Below is a small trained network, with its code and all its weights. Each question gives an input and a class and asks what happens when units are switched off, that is, made to give their printed mean instead of their output.

import numpy as np


def w(rows, s, z=0):
    codes = np.array(rows[::2]) - 128.0
    scale = np.full(codes.shape[1], s)
    scale[-1] = z or s
    return codes * scale


def f(y):
    return y / 2 * (1 + np.tanh(0.7978845608 * (y + 0.044715 * y**3)))


def log_softmax(a):
    a = a - a.max(-1, keepdims=True)
    return a - np.log(np.exp(a).sum(-1, keepdims=True))


def net(x, mask):
    res = np.array(x, float).reshape(1, 5) / 4 @ E
    y = f(res @ A[0][:, :-1].T + A[0][:, -1])
    res = res + np.where(mask, y, B[0][:, -1]) @ B[0][:, :-1]
    return log_softmax(res[-1] @ U[:, :-1].T + U[:, -1])


A, B = {}, {}
E = w([
[37,90,125,132,216],'x0',
[116,206,38,202,127],'x1',
[88,36,97,172,38],'x2',
[149,69,2,56,187],'x3',
[129,128,128,128,127],'x4',
],0.0077)
A[0] = w([
[160,66,186,114,162,126],'n0',
[211,145,138,70,68,173],'n1',
[103,79,91,211,79,38],'n2',
[61,94,148,138,178,108],'n3',
[112,191,160,97,198,150],'n4',
[187,128,29,74,143,162],'n5',
[169,84,174,79,126,156],'n6',
[83,87,101,152,80,54],'n7',
[138,155,83,190,143,41],'n8',
[121,78,185,63,108,79],'n9',
[254,138,117,128,81,249],'n10',
[129,109,74,95,169,122],'n11',
[108,173,195,175,122,72],'n12',
[35,135,140,125,189,155],'n13',
[134,156,82,208,148,36],'n14',
[125,195,182,131,92,141],'n15',
[94,66,118,182,101,100],'n16',
[92,79,151,139,191,137],'n17',
[94,64,127,174,94,80],'n18',
[108,162,79,179,128,59],'n19',
[92,82,126,172,109,159],'n20',
[170,168,150,137,196,89],'n21',
[135,187,145,99,178,133],'n22',
[128,150,176,190,124,5],'n23',
[91,159,178,171,108,106],'n24',
[110,177,80,165,121,97],'n25',
],0.009,0.0019)
B[0] = w([
[181,123,159,192,170,178],'n0',
[90,172,108,190,141,200],'n1',
[148,133,106,101,121,172],'n2',
[112,192,105,166,139,177],'n3',
[161,172,102,92,96,198],'n4',
[36,66,206,79,148,254],'n5',
[173,123,139,201,171,186],'n6',
[182,138,118,72,116,156],'n7',
[209,37,166,152,171,157],'n8',
[254,135,150,161,169,182],'n9',
[28,210,119,180,121,218],'n10',
[80,116,165,96,124,203],'n11',
[77,108,196,56,132,181],'n12',
[94,208,42,195,107,198],'n13',
[218,94,197,162,190,166],'n14',
[84,95,139,129,115,184],'n15',
[142,160,99,63,88,163],'n16',
[96,151,89,168,153,180],'n17',
[176,157,123,76,104,161],'n18',
[197,98,138,145,155,163],'n19',
[162,154,58,98,117,158],'n20',
[183,136,103,47,74,170],'n21',
[186,169,82,46,86,179],'n22',
[124,62,180,52,178,154],'n23',
[77,91,178,85,140,171],'n24',
[201,69,184,184,201,166],'n25',
],0.0074,0.0067)
U = w([
[249,66,172,203,190,99],'0',
[115,120,122,122,98,249],'1',
[197,162,82,17,20,84],'2',
[22,43,182,64,135,62],'3',
[53,196,90,225,97,84],'4',
],0.011)

Each question gives the input, the list of numbers given to net, and the class t.
The units are the neurons (one row each of A and B). Each row of codes is followed by its name. A weight is (code - 128) times the scale printed after its matrix; where a second scale follows, it is the last column's (A, B and U).
mask holds one flag per neuron, in row order. A switched-off neuron (its flag False) gives its mean, the last column of its row in B, instead of its output. The means were averaged over made-up inputs and are rounded, as every weight is.
A unit's drop is (log p(t) with every unit on - log p(t) with that unit switched off) / (log p(t) with every unit on - log p(t) with every unit switched off).
The circuit of an input: a set's keep is (log p(t) with only the set's units on - log p(t) with every unit switched off) / (log p(t) with every unit on - log p(t) with every unit switched off). Starting from the 12 units with the biggest drops (on a tie, the unit counted first), units are removed one at a time, each time the one whose removal leaves the highest keep (on an exact tie, the one counted first), for as long as the keep stays at least 0.8.
circuit, biggest first: the units of the circuit, biggest drop first
unit that matters most: the unit with the biggest drop
top k neurons: the k neurons with the biggest drops, biggest first
drop of u: that unit's drop, to one decimal
input [0,5,-1,-7,3], class 3: unit that matters most	n12
input [8,-8,-8,5,-5], class 0: top 2 neurons	n0, n9
input [-3,-7,-1,4,-4], class 0: circuit, biggest first	n9, n6
input [5,-6,8,-5,-5], class 2: circuit, biggest first	n16, n18, n20
input [-4,-4,-7,-2,3], class 2: top 2 neurons	n22, n21
input [2,3,-8,-6,-4], class 2: circuit, biggest first	n22, n21
input [-6,-5,-1,5,5], class 4: circuit, biggest first	n10, n1
input [8,-2,4,7,2], class 4: circuit, biggest first	n13, n3
input [-5,-4,2,-7,-2], class 3: circuit, biggest first	n12, n24
input [-8,2,6,-1,2], class 4: top 2 neurons	n10, n1
input [4,3,-2,6,-5], class 3: top 2 neurons	n5, n11
input [6,-1,1,-5,2], class 4: top 3 neurons	n13, n5, n3
input [-1,-6,-3,8,-3], class 3: top 2 neurons	n5, n11
input [6,-5,-2,5,7], class 1: unit that matters most	n10
input [8,-4,8,4,8], class 1: top 2 neurons	n17, n22
input [-8,-7,6,8,-2], class 3: top 2 neurons	n5, n10
input [-5,8,7,-6,-6], class 0: top 2 neurons	n25, n14
input [7,-8,2,7,7], class 0: top 2 neurons	n9, n0
input [7,1,-6,4,5], class 4: top 3 neurons	n13, n17, n3
input [-6,7,-4,6,-4], class 0: unit that matters most	n25
input [-6,-8,-3,-3,3], class 0: top 2 neurons	n9, n6
input [5,-7,-1,2,-2], class 0: drop of n0	0.1
input [-1,5,3,2,2], class 0: drop of n25	0.2
input [-5,-1,2,-7,-5], class 3: drop of n12	0.2
input [7,0,2,2,1], class 4: drop of n22	0.0
